Below are the code and all the weights of a small trained network. Each question names an input and a target symbol and asks about switching units off, where a switched-off unit gives its printed mean instead of its output.

import numpy as np


def w(rows, s, z=0):
    codes = np.array(rows[::2]) - 128.0
    scale = np.full(codes.shape[1], s)
    scale[-1] = z or s
    return codes * scale


def norm(h):
    return h / np.sqrt((h * h).mean(-1, keepdims=True) + 1e-5)


def f(y):
    return np.maximum(y, 0)


def softmax(a):
    e = np.exp(a - a.max(-1, keepdims=True))
    return e / e.sum(-1, keepdims=True)


def log_softmax(a):
    a = a - a.max(-1, keepdims=True)
    return a - np.log(np.exp(a).sum(-1, keepdims=True))


def net(x, mask):
    ids = ['αβγεζθλμστφψω'.index(c) for c in x.split()]
    T = len(ids)
    res = E[ids] + P[:T]
    u = 0
    for l in range(2):
        q, k, v = (norm(res) @ M[l].T for M in (Q, K, V))
        z = softmax(np.where(np.tri(T) > 0, q @ k.T / 2**0.5, -1e9)) @ v
        res = res + np.where(mask[u], z, O[l][:, -1]) @ O[l][:, :-1]
        u += 1
        y = f(norm(res) @ A[l][:, :-1].T + A[l][:, -1])
        res = res + np.where(mask[u : u + 12], y, B[l][:, -1]) @ B[l][:, :-1]
        u += 12
    return log_softmax(norm(res)[-1] @ U[:, :-1].T + U[:, -1])


Q, K, V, O, A, B = {}, {}, {}, {}, {}, {}
E = w([
[157,187,47,80,69,135,247,182],'α',
[217,93,196,155,80,142,101,145],'β',
[156,60,111,61,120,155,132,36],'γ',
[168,43,91,45,141,203,113,38],'ε',
[106,178,217,51,133,135,115,75],'ζ',
[137,205,56,102,206,165,106,12],'θ',
[183,97,45,194,116,164,117,49],'λ',
[166,147,80,245,194,114,61,111],'μ',
[188,70,134,201,103,44,41,145],'σ',
[124,101,127,140,105,252,226,163],'τ',
[249,153,230,243,133,102,235,42],'φ',
[116,55,164,9,36,54,147,87],'ψ',
[113,50,142,135,99,158,48,174],'ω',
],0.015)
P = w([
[160,254,123,154,20,158,159,229],'0',
[160,196,131,152,45,143,125,185],'1',
[141,151,134,161,64,135,126,168],'2',
[145,132,126,136,101,125,110,136],'3',
[129,121,129,131,118,109,118,145],'4',
[118,113,126,117,141,104,113,128],'5',
[116,104,123,109,169,94,107,120],'6',
[107,103,124,107,190,76,101,123],'7',
[92,108,122,94,212,69,96,111],'8',
[90,103,118,92,229,66,102,111],'9',
[86,113,112,84,233,68,114,113],'10',
],0.0091)
Q[0] = w([
[147,28,36,1,195,147,52,175],'0.h0',
[1,69,228,162,92,187,127,246],'0.h0',
],0.0037)
K[0] = w([
[68,104,179,38,253,19,81,217],'0.h0',
[44,113,146,147,58,178,23,122],'0.h0',
],0.0062)
V[0] = w([
[13,152,145,118,122,136,3,45],'0.h0',
[88,110,67,95,131,130,69,155],'0.h0',
],0.0072)
O[0] = w([
[71,210,215,198,110,92,149,97,2],'0.h0',
[82,66,2,78,72,151,7,242,90],'0.h0',
],0.0074,0.00083)
A[0] = w([
[89,116,154,26,95,158,69,197,150],'0.n0',
[112,108,159,105,159,209,88,174,146],'0.n1',
[30,51,130,113,123,74,123,179,148],'0.n2',
[93,137,181,58,165,172,142,147,172],'0.n3',
[128,171,139,160,152,83,117,50,243],'0.n4',
[138,97,147,95,167,181,254,172,226],'0.n5',
[166,222,82,124,93,186,46,86,161],'0.n6',
[171,43,104,157,183,158,175,220,131],'0.n7',
[172,185,137,173,173,91,124,134,254],'0.n8',
[140,162,228,68,133,147,153,105,172],'0.n9',
[141,81,96,122,88,98,128,97,139],'0.n10',
[125,114,138,95,176,170,37,122,139],'0.n11',
],0.008,0.0038)
B[0] = w([
[173,94,142,194,13,120,104,112,212],'0.n0',
[183,188,230,160,144,136,165,102,181],'0.n1',
[136,210,118,168,126,134,112,53,188],'0.n2',
[177,140,96,161,160,72,96,88,204],'0.n3',
[177,153,147,74,111,181,154,86,243],'0.n4',
[159,111,87,99,149,138,59,41,254],'0.n5',
[85,64,123,141,91,121,151,166,216],'0.n6',
[201,115,115,53,114,148,67,121,215],'0.n7',
[253,111,88,4,63,209,168,66,210],'0.n8',
[164,124,98,179,177,148,175,140,224],'0.n9',
[187,173,72,202,149,107,193,136,206],'0.n10',
[86,141,111,163,76,157,157,116,210],'0.n11',
],0.008,0.0059)
Q[1] = w([
[1,73,187,83,157,36,152,255],'1.h0',
[150,112,154,97,217,131,43,125],'1.h0',
],0.0086)
K[1] = w([
[194,54,149,145,94,201,255,188],'1.h0',
[58,175,68,74,149,39,151,139],'1.h0',
],0.0065)
V[1] = w([
[55,104,165,196,131,17,200,159],'1.h0',
[115,110,24,2,90,68,231,103],'1.h0',
],0.0075)
O[1] = w([
[165,93,60,16,2,67,197,78,9],'1.h0',
[106,28,227,33,179,32,161,168,167],'1.h0',
],0.0084,0.013)
A[1] = w([
[88,155,51,92,140,195,119,159,64],'1.n0',
[218,88,120,150,152,144,200,160,125],'1.n1',
[125,96,65,49,173,161,113,114,134],'1.n2',
[151,150,217,154,77,49,54,208,136],'1.n3',
[103,80,73,208,70,65,16,83,183],'1.n4',
[173,119,172,53,63,57,140,85,101],'1.n5',
[112,69,93,168,191,88,95,22,159],'1.n6',
[103,82,237,109,201,90,128,248,114],'1.n7',
[140,117,150,175,109,22,79,86,178],'1.n8',
[147,113,168,152,168,218,52,140,178],'1.n9',
[118,254,156,91,121,109,167,83,254],'1.n10',
[99,45,152,155,128,127,75,113,23],'1.n11',
],0.0087,0.0031)
B[1] = w([
[101,64,107,134,84,117,87,220,136],'1.n0',
[81,99,203,191,148,83,140,76,193],'1.n1',
[211,147,136,167,128,173,186,200,166],'1.n2',
[81,166,150,69,95,70,217,104,155],'1.n3',
[138,182,96,54,96,221,114,126,168],'1.n4',
[174,187,97,164,176,196,121,157,149],'1.n5',
[159,160,55,133,154,186,164,180,208],'1.n6',
[95,137,77,120,101,255,109,180,166],'1.n7',
[195,89,100,79,214,183,171,131,163],'1.n8',
[98,212,98,98,79,2,145,150,254],'1.n9',
[37,69,209,187,82,93,88,74,160],'1.n10',
[171,90,102,105,5,95,152,145,145],'1.n11',
],0.0077,0.013)
U = w([
[134,126,169,149,203,113,126,41,153],'α',
[108,190,144,181,222,81,7,203,24],'β',
[111,180,117,57,116,19,247,137,77],'γ',
[142,83,94,157,11,157,50,77,107],'ε',
[209,46,149,70,167,150,167,37,102],'ζ',
[55,53,172,191,154,41,128,103,131],'θ',
[57,29,122,212,141,129,171,174,104],'λ',
[96,136,81,79,58,197,64,92,122],'μ',
[1,120,205,75,155,193,150,157,108],'σ',
[179,161,202,168,103,181,163,178,254],'τ',
[156,119,169,131,160,192,79,122,165],'φ',
[146,27,84,47,152,154,90,211,131],'ψ',
[102,136,99,67,78,10,159,180,64],'ω',
],0.0087,0.0066)

Each question gives the input, a string of symbols that net reads in full, and the target symbol t.
The units are the heads (2 rows each of Q, K, V and O) and the neurons (one row each of A and B). Each row of codes is followed by its name. A weight is (code - 128) times the scale printed after its matrix; where a second scale follows, it is the last column's (O, A, B and U).
mask holds one flag per unit, layer by layer, with each layer's heads first. A switched-off unit (its flag False) gives its mean, the last column of its rows in O or B, instead of its output. The means were averaged over made-up inputs and are rounded, as every weight is.
A unit's drop is (log p(t) with every unit on - log p(t) with that unit switched off) / (log p(t) with every unit on - log p(t) with every unit switched off).
The circuit of an input: a set's keep is (log p(t) with only the set's units on - log p(t) with every unit switched off) / (log p(t) with every unit on - log p(t) with every unit switched off). Starting from the 12 units with the biggest drops (on a tie, the unit counted first), units are removed one at a time, each time the one whose removal leaves the highest keep (on an exact tie, the one counted first), for as long as the keep stays at least 0.8.
units of the circuit, in order: the units of the circuit, biggest drop first
most important unit: the unit with the biggest drop
k most important neurons: the k neurons with the biggest drops, biggest first
k most important neurons of layer l: the k neurons of layer l with the biggest drops, biggest first
input ω ζ α ζ σ μ γ α ζ ω γ, target μ: units of the circuit, in order : 1.h0, 0.h0, 0.n8
input γ γ λ σ, target γ: units of the circuit, in order : 1.n3, 0.n5, 0.n9
input θ γ τ ε, target β: units of the circuit, in order : 1.h0, 1.n9, 0.n8
input φ λ φ τ ζ, target α: units of the circuit, in order : 0.h0, 0.n3, 1.n10
input ζ λ α ζ φ, target ζ: most important neuron : 0.n8
input α γ τ ψ τ τ τ β α ω, target μ: units of the circuit, in order : 1.n4, 0.h0
input ψ θ β λ ζ ψ θ, target ζ: 2 most important neurons : 0.n8, 0.n6
input ζ ψ τ ζ τ σ ψ ψ β β, target ζ: units of the circuit, in order : 1.h0, 0.n8
input ψ γ γ β α γ μ, target ψ: 2 most important neurons : 0.n8, 0.n5
input σ μ ε σ ψ γ α γ μ, target τ: 2 most important neurons of layer 1 : 1.n2, 1.n8
input θ γ σ λ σ, target γ: units of the circuit, in order : 1.n3, 0.n5
input θ λ ψ ψ, target ζ: 2 most important neurons of layer 1 : 1.n9, 1.n8
input φ ε ψ, target ζ: units of the circuit, in order : 1.n8, 1.n9
input γ τ γ, target β: most important unit : 0.n5
input ω ζ σ ε α ζ ε, target α: units of the circuit, in order : 0.h0, 0.n8
input ω γ ψ, target ε: 2 most important neurons : 0.n2, 0.n10
input μ σ γ ψ τ γ μ γ μ, target τ: 4 most important neurons : 0.n8, 1.n2, 0.n2, 0.n5
input γ γ ω θ, target ε: 2 most important neurons of layer 0 : 0.n6, 0.n8
input μ γ σ σ ψ τ, target ζ: 3 most important neurons : 0.n2, 0.n5, 0.n1
input σ σ γ ω ω θ, target μ: most important unit : 1.h0
input τ τ μ γ θ τ ε φ ψ θ, target ζ: 2 most important neurons : 0.n8, 0.n2
input ζ γ τ γ σ ψ σ, target ζ: 3 most important neurons : 0.n8, 0.n2, 1.n8
input ω σ θ, target ε: 2 most important neurons of layer 0 : 0.n6, 0.n5
input γ θ μ λ θ τ ζ τ γ ψ, target α: 2 most important neurons : 0.n2, 0.n5
input μ φ θ ε, target τ: 2 most important neurons of layer 1 : 1.n6, 1.n11
input α α θ τ σ τ γ ω β ω, target ε: 2 most important neurons : 0.n2, 0.n0
input μ ζ β ζ γ, target α: most important unit : 0.h0
input θ γ ψ ε φ ζ ε, target α: 2 most important neurons of layer 0 : 0.n0, 0.n3
input ε λ ε θ γ τ ε, target β: 2 most important neurons of layer 0 : 0.n5, 0.n10
